Below are the code and all the weights of a small trained network. Each question names an input and a target symbol and asks about switching units off, where a switched-off unit gives its printed mean instead of its output.

import numpy as np


def w(rows, s, z=0):
    codes = np.array(rows[::2]) - 128.0
    scale = np.full(codes.shape[1], s)
    scale[-1] = z or s
    return codes * scale


def norm(h):
    return h / np.sqrt((h * h).mean(-1, keepdims=True) + 1e-5)


def f(y):
    return y / 2 * (1 + np.tanh(0.7978845608 * (y + 0.044715 * y**3)))


def softmax(a):
    e = np.exp(a - a.max(-1, keepdims=True))
    return e / e.sum(-1, keepdims=True)


def log_softmax(a):
    a = a - a.max(-1, keepdims=True)
    return a - np.log(np.exp(a).sum(-1, keepdims=True))


def net(x, mask):
    ids = ['αγδζημξπτφ'.index(c) for c in x.split()]
    T = len(ids)
    res = E[ids] + P[:T]
    u = 0
    for l in range(2):
        q, k, v = (norm(res) @ M[l].T for M in (Q, K, V))
        z = softmax(np.where(np.tri(T) > 0, q @ k.T / 2**0.5, -1e9)) @ v
        res = res + np.where(mask[u], z, O[l][:, -1]) @ O[l][:, :-1]
        u += 1
        y = f(norm(res) @ A[l][:, :-1].T + A[l][:, -1])
        res = res + np.where(mask[u : u + 8], y, B[l][:, -1]) @ B[l][:, :-1]
        u += 8
    return log_softmax(norm(res)[-1] @ U[:, :-1].T + U[:, -1])


Q, K, V, O, A, B = {}, {}, {}, {}, {}, {}
E = w([
[37,107,79,163,81,220,69,148],'α',
[80,164,144,184,231,226,70,112],'γ',
[85,56,123,189,53,76,80,91],'δ',
[174,192,67,141,203,88,175,94],'ζ',
[252,149,129,138,89,108,99,144],'η',
[197,125,167,201,242,121,198,172],'μ',
[143,74,181,187,85,241,193,68],'ξ',
[21,88,110,52,124,98,150,142],'π',
[186,189,74,133,162,121,104,154],'τ',
[179,199,69,137,180,126,153,117],'φ',
],0.0041)
P = w([
[107,251,159,206,5,60,63,227],'0',
[63,184,60,107,163,190,123,84],'1',
[83,151,42,87,144,191,114,88],'2',
[115,132,43,76,129,170,103,89],'3',
[117,100,35,53,96,167,118,84],'4',
[151,80,44,35,73,144,101,100],'5',
[144,82,27,26,100,171,121,93],'6',
],0.0019)
Q[0] = w([
[189,180,3,85,111,96,130,98],'0.h1',
[118,138,106,111,129,187,75,87],'0.h1',
],0.0068)
K[0] = w([
[119,198,151,166,87,101,96,254],'0.h1',
[107,124,139,120,65,101,97,72],'0.h1',
],0.0067)
V[0] = w([
[123,122,165,165,99,67,215,106],'0.h1',
[133,96,180,120,52,115,99,252],'0.h1',
],0.0033)
O[0] = w([
[143,74,4,194,94,138,137,191,157],'0.h1',
[132,93,188,75,149,199,129,251,254],'0.h1',
],0.0035,0.00031)
A[0] = w([
[190,183,192,80,233,8,254,220,156],'0.n1',
[3,106,58,143,62,154,84,126,171],'0.n2',
[95,22,162,250,145,140,175,206,68],'0.n3',
[178,148,125,119,248,109,235,236,118],'0.n4',
[203,164,193,104,72,97,58,245,231],'0.n5',
[187,59,56,136,100,172,169,114,98],'0.n6',
[117,77,119,120,200,253,100,209,41],'0.n7',
[118,180,54,47,22,119,64,54,254],'0.n8',
],0.0024,0.0011)
B[0] = w([
[85,113,94,136,121,228,15,127,160],'0.n1',
[190,91,162,193,231,156,74,38,252],'0.n2',
[107,201,142,137,143,128,19,65,142],'0.n3',
[53,87,138,130,99,209,41,89,171],'0.n4',
[37,97,101,72,197,229,199,49,147],'0.n5',
[102,178,236,121,156,63,167,44,158],'0.n6',
[130,96,141,198,81,120,74,90,140],'0.n7',
[150,169,184,131,252,79,203,144,242],'0.n8',
],0.0027,0.0023)
Q[1] = w([
[102,174,151,114,95,19,181,201],'1.h1',
[15,21,195,254,161,135,59,73],'1.h1',
],0.0081)
K[1] = w([
[108,234,40,198,255,163,84,100],'1.h1',
[206,20,130,43,175,76,159,2],'1.h1',
],0.0049)
V[1] = w([
[80,162,3,11,255,135,93,147],'1.h1',
[9,64,94,154,153,38,93,142],'1.h1',
],0.0037)
O[1] = w([
[115,176,101,81,115,148,124,255,34],'1.h1',
[65,104,184,135,141,8,121,200,255],'1.h1',
],0.0045,0.0033)
A[1] = w([
[137,80,156,180,138,93,99,84,183],'1.n1',
[86,94,166,94,124,194,86,99,120],'1.n2',
[133,104,98,110,178,138,142,113,158],'1.n3',
[183,99,104,143,125,186,177,179,156],'1.n4',
[73,151,144,98,140,51,150,195,118],'1.n5',
[120,60,220,191,132,2,53,95,2],'1.n6',
[97,187,109,143,144,134,123,130,169],'1.n7',
[114,150,114,109,129,157,140,224,130],'1.n8',
],0.0067,0.0034)
B[1] = w([
[58,191,91,66,153,69,163,99,208],'1.n1',
[205,89,62,78,111,63,154,135,138],'1.n2',
[90,99,218,181,66,140,117,153,140],'1.n3',
[64,116,108,188,154,99,73,145,133],'1.n4',
[162,62,112,127,254,233,155,144,139],'1.n5',
[134,152,74,98,196,90,3,136,250],'1.n6',
[180,96,176,97,96,96,126,156,139],'1.n7',
[99,102,143,136,100,85,181,40,136],'1.n8',
],0.005,0.013)
U = w([
[158,33,134,48,58,88,131,139,109],'α',
[182,181,230,89,126,140,108,141,189],'γ',
[99,150,85,68,184,61,64,129,188],'δ',
[229,124,85,168,166,78,186,173,2],'ζ',
[196,105,63,133,118,218,66,128,43],'η',
[80,83,161,217,89,97,105,156,137],'μ',
[130,117,132,142,141,123,192,2,70],'ξ',
[88,45,167,86,206,179,177,158,168],'π',
[55,163,107,61,89,170,163,169,167],'τ',
[114,207,78,139,84,110,174,153,11],'φ',
],0.0067,0.00098)

Each question gives the input, a string of symbols that net reads in full, and the target symbol t.
The units are the heads (2 rows each of Q, K, V and O) and the neurons (one row each of A and B). Each row of codes is followed by its name. A weight is (code - 128) times the scale printed after its matrix; where a second scale follows, it is the last column's (O, A, B and U).
mask holds one flag per unit, layer by layer, with each layer's heads first. A switched-off unit (its flag False) gives its mean, the last column of its rows in O or B, instead of its output. The means were averaged over made-up inputs and are rounded, as every weight is.
A unit's drop is (log p(t) with every unit on - log p(t) with that unit switched off) / (log p(t) with every unit on - log p(t) with every unit switched off).
The circuit of an input: a set's keep is (log p(t) with only the set's units on - log p(t) with every unit switched off) / (log p(t) with every unit on - log p(t) with every unit switched off). Starting from the 12 units with the biggest drops (on a tie, the unit counted first), units are removed one at a time, each time the one whose removal leaves the highest keep (on an exact tie, the one counted first), for as long as the keep stays at least 0.8.
circuit, biggest first: the units of the circuit, biggest drop first
most important unit: the unit with the biggest drop
top k neurons: the k neurons with the biggest drops, biggest first
k most important neurons of layer l: the k neurons of layer l with the biggest drops, biggest first
input δ δ μ μ δ η α, target η: circuit, biggest first	(1.h1 0.n5 1.n1 0.n2)
input η δ δ δ η α, target η: top 3 neurons	(0.n2 1.n1 0.n5)
input δ ξ γ, target ξ: circuit, biggest first	(1.h1 1.n6)
input α δ φ, target α: most important unit	0.h1
input δ ζ μ π, target π: circuit, biggest first	(1.n5 1.h1 1.n6)
input γ π δ δ ξ μ α, target ξ: top 2 neurons	(1.n6 0.n2)
input ξ μ φ, target ξ: circuit, biggest first	(1.h1 1.n6)
input δ δ φ η μ, target η: top 3 neurons	(1.n1 0.n4 1.n6)
input δ μ δ δ α π, target π: circuit, biggest first	(1.n5 1.n6 1.h1)
input ξ δ γ ξ α φ η, target ξ: circuit, biggest first	(1.h1 1.n6)
input η δ δ μ τ, target η: top 2 neurons	(1.n1 1.n6)
input δ γ π μ, target π: 4 most important neurons of layer 1	(1.n5 1.n6 1.n8 1.n1)
input μ ξ δ ζ, target μ: top 4 neurons	(1.n6 1.n1 1.n3 0.n2)
input τ α δ α φ, target τ: 2 most important neurons of layer 0	(0.n2 0.n5)
input γ γ γ, target γ: top 4 neurons	(1.n6 1.n1 1.n7 1.n5)
input μ δ φ, target μ: top 3 neurons	(1.n6 1.n1 1.n4)
input ζ δ μ γ ζ, target ζ: top 2 neurons	(1.n6 1.n1)
input δ η γ, target η: top 2 neurons	(0.n3 1.n1)
input τ η τ, target τ: top 4 neurons	(1.n6 0.n5 0.n2 1.n8)
input α ξ ζ, target α: 3 most important neurons of layer 1	(1.n6 1.n2 1.n1)
input α φ δ τ ζ, target α: top 2 neurons	(1.n6 0.n1)
input γ δ δ δ δ τ, target γ: most important neuron of layer 0	(0.n8)
input δ δ δ δ δ ξ, target ξ: top 2 neurons	(1.n6 0.n2)
input τ δ ζ, target τ: top 2 neurons	(0.n2 1.n6)
input φ δ γ δ ζ η, target φ: 2 most important neurons of layer 1	(1.n6 1.n4)
input φ μ ζ, target φ: 2 most important neurons of layer 1	(1.n6 1.n8)
input μ μ η, target μ: top 3 neurons	(1.n6 1.n1 1.n4)
input η π δ φ, target η: top 2 neurons	(1.n1 0.n2)
input η ζ μ α μ, target η: 2 most important neurons of layer 0	(0.n5 0.n1)
input τ μ π δ τ, target τ: 4 most important neurons of layer 1	(1.n6 1.n8 1.n1 1.n4)
